[126 195 159 176 119  91  91 157 175]  Napi
[162 119 129 109 104  83 157 155 119]  kuz
[132 177 105 167 114  93 113 157 167]  nin
[130 109 104 124 102  98 139 142 119]  Vus
[114  93 113 154 119  91  91 157 175]  det
[140  98 147 108  98 117 149 142  98]  goz
start: [114  93 113 157]	nin, 5
start: [129 109 104]	kuz, 3
start: [105 167 114  93 113 157]	nin, 3
start: [104 124 102  98 139]	Vus, 3
asked: [130 109 104 124 102  98 139 142 119]	Vus
start: [176 119  91  91]	Napi, 4
start: [104  83 157]	kuz, 5

[102 118 108 117 119  91 120 122 130 133 134 153 180 140 133 146 160 133
 142 135 147 128 160 141 158 171 178 131 139 155 134 133 164 144 183 151
 159 131 131 130 146 112 116 115  94 115 104 114 151 129 153 180 143] -> Firo
[161 178 127 127 129 134 128 135 130 131 132 157 177 138 130 148 158 132
 144 136 144 126 158 136 162 169 175 128 137 158 133 132 161 145 181 155
 164 130 129 131 145 135 130 132 153 128 128 130 147 128 151 176 144] -> vuz
[119 118 114 108 109 117 108 109 112 119 119  94 120 120 115  93 116 106
  98 102 118 108 117 117  91 120 122 114 119  87 114 105 119  95 119  93
  86 109 115 112 121 104 112 116  94 115 114 115 115 105 121 119  97] -> mumar
start: [144 136 144 126 158 136 162 169 175 128]	vuz, 19
start: [102 118 108 117 117  91 120 122]	mumar, 20
start: [119 119  94 120 120 115  93 116 106  98 102]	mumar, 10
start: [104 112 116  94 115 114 115]	mumar, 42
start: [180 140 133 146 160 133]	Firo, 13

[116 124 112 138 158 110 110 107 162  93 102 162 119 163 120 126 116 110
 116 116  94 108 107  93] = Zopog
[120 114 120 105 143 124 123 123 153  96 124 159 123 178 121 128 124 119
 122 109  83 121  88  96] = Sifif
[128 114 120 105 143 124 123 123 153  96 124 159 123 178 121 128 124 119
 122 109  83 121  88  96] = tubi
[128 130 127 151 128 125 124 123 138 164 120 140 108 145 102 132 121  98
 128 137 139 123 151 135] = reni
[128 130 127 151 128 125 124 123 138 164 120 140 123 145 121 132 121 125
 128 137 139 123 151 135] = vema
[128 103 127 116 142 123 125 124 153  90 122 165 122 166 147 131 138 141
 138 139 181 142 179 169] = tisog
[141 133 137 140 121 140 138 142 101 165 151  97 136  93 137 131 133 144
 131 129 168 140 170 163] = Mined
start: [128 103 127 116 142 123 125 124 153]	tisog, 1
start: [132 121 125 128 137 139 123]	vema, 16

[128 127 142 125 124 150] -> Zoru
[118 115 117 122  99 158] -> dokag
[126 122 130 123 118 152] -> pigu
[133 122  92 137 135  71] -> Mep
[113 122  73 122  91 111] -> rul
[137  71 168 132 165 119] -> nela
[134 144 127 127 141 103] -> lisi
[143 165 168 131 179  92] -> Ked
start: [135  71]	Mep, 5
start: [143 165 168 131]	Ked, 1

[162 154 175 114 170 124 127]  Linan
[ 94 122  97 151  93 136 133]  lilez
[107 143 143 170 123 159 158]  ror
[ 97 151  93  94 122 124 129]  zud
[103 139 135 167 120 155 156]  Kigag
[111 141 146 166 124 155 158]  zabo
[125 139 144 154 129 158 158]  tabil
[106 124 113 145 107 144 144]  rirab
[101 128 116 149 107 141 140]  ninok
[158 152 180 114 169 122 124]  muto
[107 125 124 143 114 139 139]  faru
[177 118 170 159 129 163 168]  Mur
start: [ 93  94 122]	zud, 3
start: [ 94 122  97 151  93]	lilez, 1

[137 152 150 165 171  80  84 152 130  93 160 133  99  83 120 151 123 108
 145 129 140  92  81 144 157 130 117  80 172 118 130 125 154 165 163 125
  79  99 152 132  78 178 135 146  89 145 100  95 168] : nagek
[ 94 103 161 110 154 134  94 116 174 161  80 173  91 140 150 112 140 102
 170 173 144 107 132 140  91 133  89 173 136 178  80 152 131 117 153 147
 119  90 127 146 136 119  92 156 118 126 164 153  87] : Penid
[165 171  80  83 152 130 161 116  94  80 174  93 167 163 121  96 172 153
 123  87 106 108 127  83  97 152  97 136 149 120  94 122 146 158 146 119
 145 140 133 131 120 108 161 169 153  89 146 145 176] : tulib
start: [134  94 116 174 161  80]	Penid, 6
start: [131 120 108 161]	tulib, 40
asked: [137 152 150 165 171  80  84 152 130  93 160 133  99  83 120 151 123 108
 145 129 140  92  81 144 157 130 117  80 172 118 130 125 154 165 163 125
  79  99 152 132  78 178 135 146  89 145 100  95 168]	nagek
start: [165 171  80  84 152 130]	nagek, 4
start: [119  90 127 146]	Penid, 37
start: [130 125 154 165 163 125  79  99 152]	nagek, 31

[154 137 155 178 144] -> Viled
[136  99  90  91  96] -> Gav
[137 155 178 154 107] -> beba
[135 129 134 132 134] -> Givof
asked: [137 155 178 154 107]	beba
start: [91 96]	Gav, 4
asked: [154 137 155 178 144]	Viled
start: [154 137 155 178]	Viled, 1
start: [135 129 134 132]	Givof, 1

[140 117 133  91] : tatug
[126  93 108 185] : Zem
[ 91 108 182  91] : Basol
[126  91 108 185] : bogeb
start: [126  91 108]	bogeb, 1
asked: [126  93 108 185]	Zem
start: [117 133  91]	tatug, 2
start: [126  93]	Zem, 1
start: [ 91 108 185]	bogeb, 2

[130 123 148 147 114 114 133 131 180 131 160 129 180 117 134 141 161  93]  Dogi
[136 124 134  98 120 129 124 135  96 126 112 131 133 130 111 127  97 127]  kopu
[132 143 123 118 109 121 123 143  96 112 126 141 110 166 106 108 104 138]  Lafe
[136 124 130 157  82  74 128 171 133 133 135 167 139 185 131 127 142  77]  Pima
start: [ 74 128 171 133 133 135]	Pima, 6
start: [123 148 147]	Dogi, 2
start: [ 96 126 112]	kopu, 9
asked: [136 124 130 157  82  74 128 171 133 133 135 167 139 185 131 127 142  77]	Pima
start: [124 135  96 126 112 131 133 130 111 127  97 127]	kopu, 7

[112 133 123  91 118 116 113 115 111 107 107 112 151 123 101 111 122 114
 110 109 129 107 119 113 101 105 113  95 123 110 111 148 105 121 114 117] = nep
[145 116 140 147 138 145 154 140 148 159 160 151 116 132 137 131 124 150
 134 153 111 158 140 145 137 136 155 138 139 150 137 108 134 136 126 140] = tabuz
[149 100 137 110 158 156 139 110 144 148 143 143 121 112 133 127 134 134
 119 152  99 136 115 101 138 114 130 129 130 137 127 121 130  98 120 125] = zesev
[130 116 130  73 138 131 125 122 133 126 127 130 145 118  88 104 104 125
  92 127 111 129 119 129  82  92 124  89 136 126 113 130  89 118 102 116] = Momi
[121 153 135 110 108 123 128 142 116 128 132 126 161 148 115 108 134 134
 123 128 120 134 111 143 107 112 131 122 141 143 111 116 108 133 125 148] = subu
[104 147 118 141 100 106 111 131 108 104 104 106 128 134 137 128 139 109
 141 110 153 107 120 117 145 139 108 135 116 116 130 138 138 137 150 129] = kur
[134 129 113 165 146 133 141 127 128 130 131 138 106 115 149 146 123 129
 133 134 135 126 144 125 162 149 136 140 120 118 154 132 152 139 134 114] = duzas
[124 133 140  96 119 124 135 137 128 130 127 131 150 129  97 107 103 131
 109 132 132 132 115 138 101 114 130 107 139 135 110 116  94 147 112 126] = Mit
start: [115 138 101 114 130]	Mit, 23
start: [151 116 132 137 131 124 150 134]	tabuz, 12
start: [114 110 109 129 107 119 113 101 105 113  95]	nep, 18
start: [132 132 132 115 138]	Mit, 20
asked: [124 133 140  96 119 124 135 137 128 130 127 131 150 129  97 107 103 131
 109 132 132 132 115 138 101 114 130 107 139 135 110 116  94 147 112 126]	Mit
start: [138 138 137 150 129]	kur, 32
start: [148 159 160 151 116 132 137 131]	tabuz, 9

[161  75 124 132 146] : bom
[ 78 165 115 123 115] : fuze
[123 116 164 128 126] : konel
[172 110 116  97  98] : mivod
start: [115 123]	fuze, 3
start: [128 126]	konel, 4
start: [123 115]	fuze, 4
start: [116  97]	mivod, 3
start: [116 164 128 126]	konel, 2

[113 108 129 148 111 103 138 119  97 122  78 107 149 130 140 157 135 156
 110 125  90 122] : mefon
[115 111  97 149 114  92 136 126  99 115  97 119 133 118 139 151 139 140
 120 132 108 127] : Voba
[116 107 106 149 113  96 137 125  98 118  92 115 137 121 140 154 136 146
 117 128 108 123] : Lubul
[117 109  97 150 114  92 137 127 100 115  98 120 133 117 139 151 138 141
 120 129 114 125] : Tar
[124 111  90 159 115  94 135 129  95 114  97 127 130 112 132 145 146 141
 124 128 130 126] : bogo
[113 106 118 148 112  99 138 122  98 121  86 110 143 125 141 158 135 152
 114 126  99 121] : Lib
[112 127  96 150 112  92 134 121  90 116  89 122 131 120 128 146 147 133
 126 146  88 141] : valag
start: [110 143 125 141]	Lib, 12
start: [135 129  95 114  97 127 130 112 132 145]	bogo, 7
start: [106 118]	Lib, 2

[122 123 123 132 132 132 139 130 128 118 121 127 132 115 127 123 125 120
 126 128 130 127 123 122 130 126 126 129 132 123 126 140 119 124 124 121
 128 118 132 131 130 129 139 128 122 130 126 125 118 132 118 123 130]  Ser
[126 128 128 130 135 135 132 127 134 112 125 127 133 118 128 129 125 122
 130 130 131 127 123 125 126 127 128 128 128 127 125 137 125 124 126 124
 126 124 133 127 128 127 130 129 124 127 127 123 128 131 126 126 126]  dovis
[147 143 142 116 115 117  96 122 128 157 149 133 116 168 130 141 135 149
 133 130 123 130 143 146 124 134 133 124 114 142 135  91 154 139 140 149
 129 157 115 121 122 127  95 128 145 122 134 138 159 116 159 143 122]  sazo
[115 118 119 136 137 135 149 132 128 109 114 125 136 101 127 119 123 114
 125 127 131 127 118 116 131 124 124 131 137 118 123 152 110 120 120 115
 127  99 141 136 134 129 161 128 111 135 122 118  97 140  98 114 134]  kifon
[111 113 114 139 134 133 156 135 122 114 110 124 135  99 127 114 123 113
 121 126 130 127 119 114 135 124 123 133 141 115 124 155 105 121 118 112
 129 102 135 136 134 130 158 127 115 136 123 123  98 137  99 116 136]  gudo
[115 118 119 136 137 135 149 132 128 109 114 125 136 101 127 119 123 114
 125 127 131 127 118 116 131 124 124 131 137 118 123 152 110 120 120 115
 127 108 136 133 132 129 150 128 117 132 123 121 107 136 107 119 132]  rivof
[138 145 141 126 148 151 118 117 158  80 134 127 141 117 127 144 121 120
 144 135 138 126 117 129 112 127 133 123 116 137 121 139 140 119 129 125
 118 139 144 117 121 121 106 135 126 115 129 112 157 133 149 131 113]  gof
[111 113 114 139 134 133 156 135 122 114 110 124 135  99 127 114 123 113
 121 126 130 127 119 114 135 124 123 133 141 115 124 155 105 121 118 112
 129 102 135 136 134 130 158 127 115 136 123 123  98 137 110 121 134]  vero
[134 133 121 132 139 118 130 123 127 132 128 132 124 141 129 132 130 135
 130 129 127 128 133 134 127 130 130 127 123 133 130 116 137 132 132 135
 129 138 124 125 126 128 117 128 134 126 130 131 138 124 138 133 126]  Kib
[126 128 128 130 135 135 132 127 134 112 125 127 133 118 128 129 125 122
 130 130 131 127 123 125 126 127 128 128 128 127 125 137 125 124 126 124
 126 124 133 127 128 127 130 129 122 127 127 123 128 131 126 126 126]  rari
start: [130 127 123 133 130 116 137]	Kib, 27
asked: [115 118 119 136 137 135 149 132 128 109 114 125 136 101 127 119 123 114
 125 127 131 127 118 116 131 124 124 131 137 118 123 152 110 120 120 115
 127 108 136 133 132 129 150 128 117 132 123 121 107 136 107 119 132]	rivof
start: [123 132 132 132 139 130 128 118 121 127]	Ser, 3
asked: [111 113 114 139 134 133 156 135 122 114 110 124 135  99 127 114 123 113
 121 126 130 127 119 114 135 124 123 133 141 115 124 155 105 121 118 112
 129 102 135 136 134 130 158 127 115 136 123 123  98 137 110 121 134]	vero

[124  89  97 115 154 110]  Lida
[148 164 128 127  88 175]  pebef
[148 164 128 127  88 106]  tatud
[108  98 125 133 173  91]  zil
[ 98  94 132  88 154 110]  Rut
[126 122 130 128 168 113]  ziri
start: [164 128 127  88 106]	tatud, 2
start: [127  88 175]	pebef, 4
start: [124  89]	Lida, 1
asked: [124  89  97 115 154 110]	Lida
start: [122 130 128 168]	ziri, 2

[154 121 102 123  95]  sozip
[174 167 155 120  96]  ziv
[115 155 155 120  88]  zus
[ 68 140 128 143 142]  boza
[120  84 114 107 143]  gakop
start: [155 120  96]	ziv, 3
start: [115 155 155]	zus, 1
asked: [115 155 155 120  88]	zus
start: [ 84 114]	gakop, 2

[118 124 116 124 120 120 126 118 126 122 125 122 122 116 119 124 125 121
 123 127 117 129] : muru
[120 120 126 118 126 123 125 122 127 123 130 121 108 115 132 132  99 132
 128  79 101 120] : fizo
[120 132 134 122 113 123 129 132 127 133 130 121 108 115 132 132  99 132
 128  79 101 120] : bezuv
[126 129 135 116 126 128 126 133 116 131 130 128 125 112 126 129 119 136
 130 102 120 104] : zaso
[131 129 138 116 133 132 124 136 122 134 129 132 128 126 135 129 124 134
 133 114 131 111] : gefu
[128 129 119 108 142 130 123 129 120 127 122 137 142 126 122 130 147 125
 133 150 145 112] : vam
[121 126 135 136 112 122 128 126 135 131 134 117 106 126 138 127 103 127
 123  97 106 138] : topoz
[132 131 138 128 130 132 129 136 125 133 131 131 128 128 134 131 123 136
 132 115 129 119] : Dezog
[126 130 135 116 126 128 126 133 116 131 130 128 125 112 126 129 119 136
 130 102 120 104] : zarim
start: [126 122 125 122 122 116 119 124]	muru, 9
start: [120 127 122 137 142 126 122]	vam, 9
start: [120 120 126 118 126 122 125 122]	muru, 5

[105 130 134  97 170] -> pelil
[140 119 128 112 137] -> fep
[136 142 146 156 145] -> vos
[ 98 128 119 119  78] -> Nozen
[150  82  82  94 146] -> bik
[136 142 146 166 147] -> Nul
[111 181 194 103 174] -> Durup
start: [ 98 128 119 119]	Nozen, 1
start: [119 128]	fep, 2
start: [150  82]	bik, 1
asked: [136 142 146 166 147]	Nul
start: [194 103 174]	Durup, 3
start: [119 128 112 137]	fep, 2

[148  99 141  83 141 139 166  81  89 181 162 147 181 149  99 141 162 174
 113 182 111 107 139 109  75  82 145 175 122 160  75  98 151 135 185  94
  94] : Kop
[124 146 121  83 141 139 166  81  89 181 162 147 181 149  99 141 162 174
 113 182 171 107 139 109  75  82 145 175 122 160  75  98 151 135 185  94
  94] : Rok
[183 127 121  83 141 139 166  81  89 181 162 147 181 149  99 141 162 174
 113 182 171 107 139 109  75  82 145 175 122 160  75  98  87 102  95 162
 185] : som
[103 114 177  79 175 170 135 124 144 172 137 142  82 101  92 118 145 182
  94 118 137 167 151  82 136 130 107  87 167  77 159  75 141  92 167 183
 134] : fuvus
start: [124 144]	fuvus, 8
asked: [124 146 121  83 141 139 166  81  89 181 162 147 181 149  99 141 162 174
 113 182 171 107 139 109  75  82 145 175 122 160  75  98 151 135 185  94
  94]	Rok
start: [145 182  94 118 137 167 151  82 136 130]	fuvus, 17
asked: [148  99 141  83 141 139 166  81  89 181 162 147 181 149  99 141 162 174
 113 182 111 107 139 109  75  82 145 175 122 160  75  98 151 135 185  94
  94]	Kop
start: [ 82 136 130]	fuvus, 24
asked: [183 127 121  83 141 139 166  81  89 181 162 147 181 149  99 141 162 174
 113 182 171 107 139 109  75  82 145 175 122 160  75  98  87 102  95 162
 185]	som

[107 120 124 144 138 150] = Fulud
[148 138 150  99  96 109] = zized
[112 154 166 131 118 140] = Delev
[124 147 138 150  99 119] = bivas
start: [124 144]	Fulud, 3
start: [124 144 138 150]	Fulud, 3
start: [147 138 150  99]	bivas, 2
start: [ 99  96 109]	zized, 4
start: [138 150  99  96 109]	zized, 2
start: [150  99  96 109]	zized, 3

[125 124 125 124  74 133 128 104  77 127 124 126] = Sasa
[148 108 134 111 166  97 144 129 103 122 180 111] = pamet
[125 120 120 123 166 144 134 121 127 137 122 126] = Demef
[173 135 119 129 136 119 138 143 140 139 135 109] = daluv
[ 97 131 113 130 140 124 147 119 135 131 112 117] = tezan
[ 97 131 113 130 140 124 147 119 135 131 108 103] = pazo
[173 135 119 142 136 119 138 143 140 139 135 109] = nagir
start: [119 129 136 119 138 143 140 139]	daluv, 3
asked: [ 97 131 113 130 140 124 147 119 135 131 108 103]	pazo
asked: [173 135 119 142 136 119 138 143 140 139 135 109]	nagir
asked: [173 135 119 129 136 119 138 143 140 139 135 109]	daluv

[169 166 109 113 104 137 136  97] -> bife
[127 141 116 120 113  98 131 134] -> Fer
[134 117  74 118 117 162  86 114] -> fube
[ 94  99 105 114 134 149  97 130] -> Doziv
[121 137 115  90 111 109 144 117] -> divol
[ 90  96 110 121 135 139  88 140] -> mon
[132 145 109 139 104  94 127 137] -> gat
[120 137 120 118 110  96 122 144] -> Befid
[151 142  86 107 114 149 118 103] -> tuto
[ 88  84 141 134 151 143 109 157] -> tos
[ 94  99 105 114 123 162  83 127] -> Nas
asked: [ 94  99 105 114 134 149  97 130]	Doziv

[105 132 164 143 110 147 121 182 113 159]  luda
[105 132 164 143 110 147 121 182 153 159]  Fovu
[105 132 164 143 110 147 121 182 153 149]  gedez
asked: [105 132 164 143 110 147 121 182 113 159]	luda
start: [164 143 110 147 121 182 113]	luda, 3
asked: [105 132 164 143 110 147 121 182 153 149]	gedez
asked: [105 132 164 143 110 147 121 182 153 159]	Fovu

[139  88 117 120 148 114 125 157 132 106 111 148 117 114 124 148 122  98
 175 142 156 134 123 142 116 135 103 155  98 154 150 171 131 144] : naf
[140  89 115 120 148 113 128 105 154 132 111 150 117 112 125 152 123  96
 177 141 159 133 123 145 116 135 102 158  98 156 150 173 132 146] : zuzu
[141  91 113 121 146 112 134 106 157 132 113 153 120 109 126 158 124  94
 177 137 161 132 123 148 115 135 101 164 100 157 151 174 135 147] : simu
[140  88 116 120 148 114 127 105 152 132 111 149 117 113 125 150 122  97
 176 141 158 133 123 143 116 135 102 156  98 155 150 172 131 145] : bize
[148 117 112 124 147 113 130 105 155 132 112 151 118 111 125 154 123  95
 177 140 160 133 123 146 115 135 102 161  98 156 151 174 133 146] : difid
[138  89 118 120 147 116 123 105 148 132 111 145 116 116 124 144 122 100
 172 143 154 134 123 140 117 134 104 151  98 153 149 168 129 143] : zuke
start: [116 120 148 114 127]	bize, 3
start: [139  88 117 120]	naf, 1
start: [159 133 123]	zuzu, 21
start: [106 157 132]	simu, 8
start: [125 154 123]	difid, 15
start: [148 117 114 124]	naf, 12
start: [144 122 100 172 143 154 134 123 140 117 134 104]	zuke, 16

[141 147 162 146 144 124 149 125 140 171 145 120] = kasu
[128 164 133 157 135  82 144 142 123 129 145 157] = dakim
[127 119 155  99 142 154  90 137 134 143 154 101] = Vuv
[126 163 118 158 136  89 148 146 121 126 141 162] = Tak
[121 138 127 110 140 106  87 171 112  97 163 135] = lorir
[118 123  95 149  99 119 147 100 129 111  94 152] = moguk
[120 165 132 161 131  86 132 136 127 131 149 163] = sur
[134 122 163 102 154 142  97 148 125 141 153 102] = Tad
[144 118 164 108 141 147 111 141 134 143 157  94] = kare
[135 121 163  99 148 148  97 147 131 143 162  96] = Bodid
[127  85 162 120 145 144 171 146 149 140 124 125] = fimi
start: [148  97 147]	Bodid, 6
start: [147 100]	moguk, 7
start: [162 146 144 124 149 125 140 171 145 120]	kasu, 3

[125 137 137 128 127 112 165 148 136 102 130 133 103 106 144 149 123 144
 155 142 145 118] -> lunag
[129 123  86 104 135 190 126  98 106  87 130 124 102 126 181 163 115 148
 150 124 134 102] -> Tinim
[126  98 106  87 127 126 112 119 104 164 102 141 137 144  88 100 129 100
 110 111  89 136] -> mab
[133 103 106 143 149 123 112 119 104 164 102 141 150 141 114 117 134 112
 106 132 124 135] -> neb
start: [133 103 106 144 149 123]	lunag, 12
start: [126  98 106  87 130]	Tinim, 7
start: [112 165 148 136 102 130 133]	lunag, 6
start: [104 135 190 126  98]	Tinim, 4
start: [127 112 165 148 136 102 130 133]	lunag, 5
start: [155 142 145]	lunag, 19
start: [ 88 100 129]	mab, 15

